V: [ 1.07 -4.82  7.85  6.09 -4.03  7.98  0.68 -3.31 -7.79  0.34  7.19 -8.88
  4.40  0.07  5.27  8.33 -7.97 -1.91 -4.67  1.06  6.85  6.44  0.68  4.34
 -7.75  2.77  6.59  8.88 -0.89  8.71 -1.67 -7.56  2.62 -7.84]
P: [ 8.14 -5.68  2.10  4.12  3.54  4.71 -5.46 -8.15  0.06 -3.43 -3.28  5.29
  6.97 -5.02  4.12 -7.27  3.69 -6.43 -2.29 -7.27 -2.06 -1.32 -1.18  1.12
 -7.35 -2.30 -7.69  1.73 -6.99 -7.38  2.94  8.88 -3.52  6.69]
R: [-2.05 -0.47  1.41 -3.77  4.30 -8.66 -4.32 -6.02 -2.10 -1.74  3.39 -6.34
  2.78  0.81  5.45 -5.62  1.47  7.94  1.85 -3.95 -7.74  1.92 -3.40  4.58
 -5.33 -2.01 -4.18  3.76 -5.88  7.68  4.86 -1.23  8.78 -1.95]
Y: [-0.13  1.78 -6.11  0.25  5.05 -2.46 -5.46 -6.40 -7.29 -3.90 -2.92  2.87
  1.06  1.44  6.87 -8.31 -7.25 -3.72 -3.20  4.31  8.18 -1.28 -1.70  7.12
  0.87  3.08  8.94 -1.24  8.40 -5.77 -2.71  3.96  0.45 -7.15]
T: [ 5.45 -7.35  4.85  0.77 -0.43  7.03  4.77  2.69 -3.15  4.80 -5.93 -6.81
 -0.31  7.19 -1.30 -5.45 -5.36 -3.81 -3.47 -2.52 -3.99  5.77  0.35  7.61
 -6.23  2.37  5.93 -6.98 -2.25  0.16 -4.91 -5.76 -1.52  4.89]
K: [-4.99 -8.48 -8.84  4.54 -4.48  4.88  5.01 -0.49 -2.18  6.32 -8.07  5.10
 -5.85 -6.26  7.74 -6.58 -7.12  4.47 -1.38  0.63  6.31  8.56 -5.10 -4.45
 -5.98  5.64  4.32 -4.26 -2.64  0.40 -3.61  5.88 -0.20 -4.99]
Z: [ 7.23 -4.37  8.65  2.83  3.35 -1.01 -1.61 -5.06  3.08  4.08 -2.21  8.11
 -5.55  5.20 -3.07  2.50 -0.03 -4.38  1.55 -4.35  7.22  1.80 -5.98 -8.52
 -6.68 -8.24  7.08  8.61 -8.76 -0.48 -6.35 -1.45  7.03  8.99]
D: [ 7.96  0.59 -2.11  2.99 -3.99 -7.04 -8.07  1.92 -1.38  2.79 -8.06 -5.38
  3.33  2.89 -6.93 -7.69  0.64 -6.93  0.52 -4.01 -6.73  0.21  4.18  2.00
 -0.02  5.87 -7.67 -7.34  8.25 -6.59 -4.21 -8.65  5.50 -7.83]
size: [ 7.23 -4.37  8.65  2.83  3.35 -1.01 -1.61 -5.06  3.08  4.08 -2.21  8.11
 -5.55  5.20 -3.07  2.50 -0.03 -4.38  1.55 -4.35  7.22  1.80 -5.98 -8.52
 -6.68 -8.24  7.08  8.61 -8.76 -0.48 -6.35 -1.45  7.03  8.99]
34
loc: [-7.04]
D, 6
size: [ 7.23 -4.37  8.65  2.83  3.35 -1.01 -1.61 -5.06  3.08  4.08]
10

S: [-1.58  1.27  1.79 -2.89]
W: [-8.73  4.41 -7.11 -3.98]
N: [-2.64 -3.06  6.40 -6.40]
A: [-6.43  1.80 -3.42  2.55]
X: [-5.27  2.60  0.96  2.70]
E: [-1.09  4.80  2.24 -5.33]
Q: [-2.33 -4.52 -3.32  0.80]
J: [-1.94  5.47  2.54 -3.73]
H: [-1.94  5.47  2.54 -3.97]
G: [-1.87  0.18 -2.76  5.67]
U: [ 4.04  4.65  4.86 -5.12]
C: [ 4.78 -8.79 -2.18 -1.60]
loc: [4.78]
C, 1
loc: [-1.58]
S, 1
loc: [2.60]
X, 2
size: [ 4.78 -8.79 -2.18]
3
loc: [1.79]
S, 3
loc: [-3.97]
H, 4

fedu: [-0.72 -4.17  0.03  0.35  0.06  0.31]
nusi: [ 3.54 -3.66 -0.76 -0.17  0.24  0.37]
Vuru: [-1.88 -1.33 -0.75  4.41  0.26 -0.07]
lopo: [-2.86  0.60 -0.19 -7.93 -0.05 -0.70]
Rut: [ 2.71  3.58 -6.43 -0.04  0.76  1.37]
lilos: [-0.57 -8.77  2.56  0.08  1.60  0.42]
Sada: [-0.41  8.48 -0.20 -0.83  0.40  0.28]
Gan: [ 5.99  4.44 -0.13 -0.91 -0.02 -0.11]
potat: [ 1.66 -0.74  2.56 -6.54 -0.17 -0.69]
kisid: [-0.94  0.25  1.59  7.32 -0.63 -0.50]
fefal: [ 1.63  1.14  8.44 -0.51  0.23  0.68]
size: [-0.41  8.48 -0.20 -0.83  0.40  0.28]
6
loc: [-0.20]
Sada, 3
loc: [-0.19]
lopo, 3
loc: [1.59]
kisid, 3

B: [-1.42  0.83 -3.02 -3.75 -1.87  5.72 -2.13  3.23 -3.71 -4.73  0.22  6.72
  6.88 -4.46  4.04 -6.26 -6.71  5.87  0.87  4.29  0.14  0.57  6.29  6.68
  1.31]
L: [ 1.23  0.16  4.72 -1.63 -5.58 -6.92  1.01 -4.95  2.47  4.94  0.63 -7.87
 -3.82  0.33 -4.34  8.40 -0.09 -6.72 -5.11 -4.01 -1.32  2.52 -6.66 -6.64
  0.98]
F: [-7.94  4.64 -4.98 -1.90  1.82 -0.71  2.53  5.14 -3.64 -7.86 -3.37 -1.79
  5.15 -4.44  8.37 -7.54 -7.49  4.29  4.40  0.03  2.77 -1.29  7.29  5.28
  0.93]
size: [-1.42  0.83 -3.02 -3.75 -1.87  5.72 -2.13  3.23]
8
loc: [-6.72]
L, 18
size: [ 1.23  0.16  4.72 -1.63 -5.58 -6.92  1.01 -4.95  2.47  4.94  0.63 -7.87
 -3.82  0.33 -4.34  8.40 -0.09 -6.72 -5.11 -4.01 -1.32  2.52 -6.66 -6.64
  0.98]
25
size: [-7.94  4.64 -4.98 -1.90  1.82 -0.71  2.53  5.14 -3.64 -7.86 -3.37 -1.79
  5.15 -4.44  8.37 -7.54 -7.49]
17
size: [ 1.23  0.16  4.72 -1.63 -5.58 -6.92  1.01 -4.95  2.47  4.94  0.63 -7.87
 -3.82  0.33 -4.34  8.40 -0.09 -6.72 -5.11 -4.01 -1.32  2.52 -6.66 -6.64]
24

niku: [ 0.51 -0.10  1.32  2.13  1.14 -0.05  1.06  4.50  1.88  0.00 -0.06  0.34
 -0.04  0.01  0.35  0.00  0.00  0.00 -0.18 -0.65  0.16  0.23  1.14  1.60
  0.01 -0.32  0.36  1.79 -0.06  0.81  2.73  0.34 -0.27  0.20  1.20 -0.06
 -0.10  1.33 -0.07  0.00  7.71 -0.30 -0.22  0.07  0.26 -0.22  0.11  2.06
  1.02  0.97  3.48  0.01  2.99  1.90 -0.13]
Minup: [ 0.51 -0.10  1.32  2.13  1.14 -0.05  1.06  4.50  1.88  0.00 -0.06  0.34
 -0.04  0.01  0.35  0.00  0.00  0.00 -0.18 -0.65  0.16  0.23  1.14  1.60
  0.01 -0.32  0.36  0.60 -0.06  0.81  2.73  0.34 -0.27  0.20  1.20 -0.06
 -0.10  1.33 -0.07  0.00  7.71 -0.30 -0.22  0.07  0.26  0.11 -0.11 -0.54
  1.43  0.42  4.21  1.82  0.49  2.83  0.00]
menez: [ 0.51 -0.10  1.32  2.13  1.14 -0.05  1.06  4.50  1.88  0.00 -0.06  0.34
 -0.04  0.01  0.35  0.00  0.00  0.00 -0.18 -0.65  0.16  0.23  1.14  1.60
  0.01 -0.32  0.36  0.60 -0.06  0.81  2.73  0.34 -0.27  0.20  1.20 -0.06
 -0.10  1.33 -0.07  0.00  7.71 -0.30 -0.22  0.07  0.26 -0.22  0.11  2.06
  1.02  0.97  3.48  0.01  2.99  1.90 -0.13]
size: [ 0.51 -0.10  1.32  2.13  1.14 -0.05  1.06  4.50  1.88  0.00 -0.06  0.34
 -0.04  0.01  0.35  0.00  0.00  0.00 -0.18 -0.65  0.16  0.23  1.14  1.60
  0.01 -0.32  0.36  0.60 -0.06  0.81  2.73  0.34 -0.27  0.20  1.20 -0.06
 -0.10  1.33 -0.07  0.00  7.71 -0.30 -0.22  0.07  0.26  0.11 -0.11 -0.54
  1.43  0.42  4.21  1.82  0.49  2.83  0.00]
55
size: [ 0.51 -0.10  1.32  2.13  1.14 -0.05  1.06  4.50  1.88  0.00 -0.06  0.34
 -0.04  0.01  0.35  0.00  0.00  0.00 -0.18 -0.65  0.16  0.23  1.14  1.60
  0.01 -0.32  0.36  1.79 -0.06  0.81  2.73  0.34 -0.27  0.20  1.20 -0.06
 -0.10  1.33 -0.07  0.00  7.71 -0.30 -0.22  0.07  0.26 -0.22  0.11  2.06
  1.02  0.97  3.48  0.01  2.99  1.90 -0.13]
55
size: [ 0.51 -0.10  1.32  2.13  1.14 -0.05  1.06  4.50  1.88  0.00 -0.06  0.34
 -0.04  0.01  0.35  0.00  0.00  0.00 -0.18 -0.65]
20
loc: [4.21]
Minup, 51

sidif: [-0.19  0.17 -0.25  2.73  2.74 -2.92 -1.14 -2.93]
mus: [-0.19  0.17 -0.25  2.73  2.74 -1.16 -1.14 -2.93]
guvu: [-2.47 -0.86 -0.16  2.73 -1.92 -1.16 -4.21  6.64]
loc: [-1.92]
guvu, 5
size: [-2.47 -0.86 -0.16  2.73 -1.92 -1.16 -4.21]
7

somim: [ 3.57 -1.63 -0.92 -1.55  3.34  1.86  1.82 -2.13  4.37]
rem: [-6.56 -1.49  0.34 -1.01 -3.73 -0.38 -4.97  1.16 -4.12]
mana: [ 4.33  2.15 -1.69  1.30  0.86  0.53  3.00  0.82  2.13]
Nemu: [ 5.58  3.71  1.03  3.55  2.55 -3.87  4.78  1.20  0.62]
dafib: [-2.48 -5.20  1.73 -3.90  2.99  1.65 -2.30 -3.93  2.20]
Fumak: [-3.41 -1.55  0.95  0.41 -0.76 -4.36 -3.53  1.31 -3.27]
bas: [ 0.47  3.75 -2.37  1.37 -4.39  4.05  1.48  1.85 -0.87]
dugo: [ 5.20 -1.38  1.38  0.84  5.69 -3.56  2.86 -1.99  3.20]
Bilav: [-2.21 -3.69  2.86 -0.66  2.62 -4.01 -2.40 -1.77 -0.99]
Gozo: [ 1.77  0.04 -0.66 -1.65  1.90  1.85  1.37 -0.58  2.86]
size: [ 5.20 -1.38  1.38  0.84  5.69 -3.56  2.86 -1.99  3.20]
9
loc: [1.31]
Fumak, 8
loc: [-4.12]
rem, 9

Pev: [-5.02 -0.87 -2.48  0.62 -1.28 -0.93 -5.72]
Fuz: [ 5.51  3.02 -1.02 -2.21 -0.71 -0.09  2.02]
Kopal: [ 4.42 -2.44 -4.91  0.61  0.97  2.24  4.03]
gonar: [-4.89 -1.14 -6.25  4.19 -1.91  3.38  4.44]
Subun: [ 4.37  0.45  0.60  3.70 -2.09  7.53 -2.23]
velub: [-0.79  4.45 -2.75  4.91 -2.16  2.97  0.10]
nifin: [ 5.85  1.41 -0.73 -2.53 -1.62 -0.07  2.64]
ber: [ 4.42 -2.44 -4.91  0.61  0.97 -3.81 -1.20]
loc: [0.62]
Pev, 4
loc: [5.51]
Fuz, 1
size: [ 5.51  3.02 -1.02 -2.21 -0.71 -0.09  2.02]
7
loc: [5.85]
nifin, 1
size: [ 5.51  3.02 -1.02 -2.21 -0.71 -0.09]
6
size: [4.37]
1
loc: [-2.23]
Subun, 7

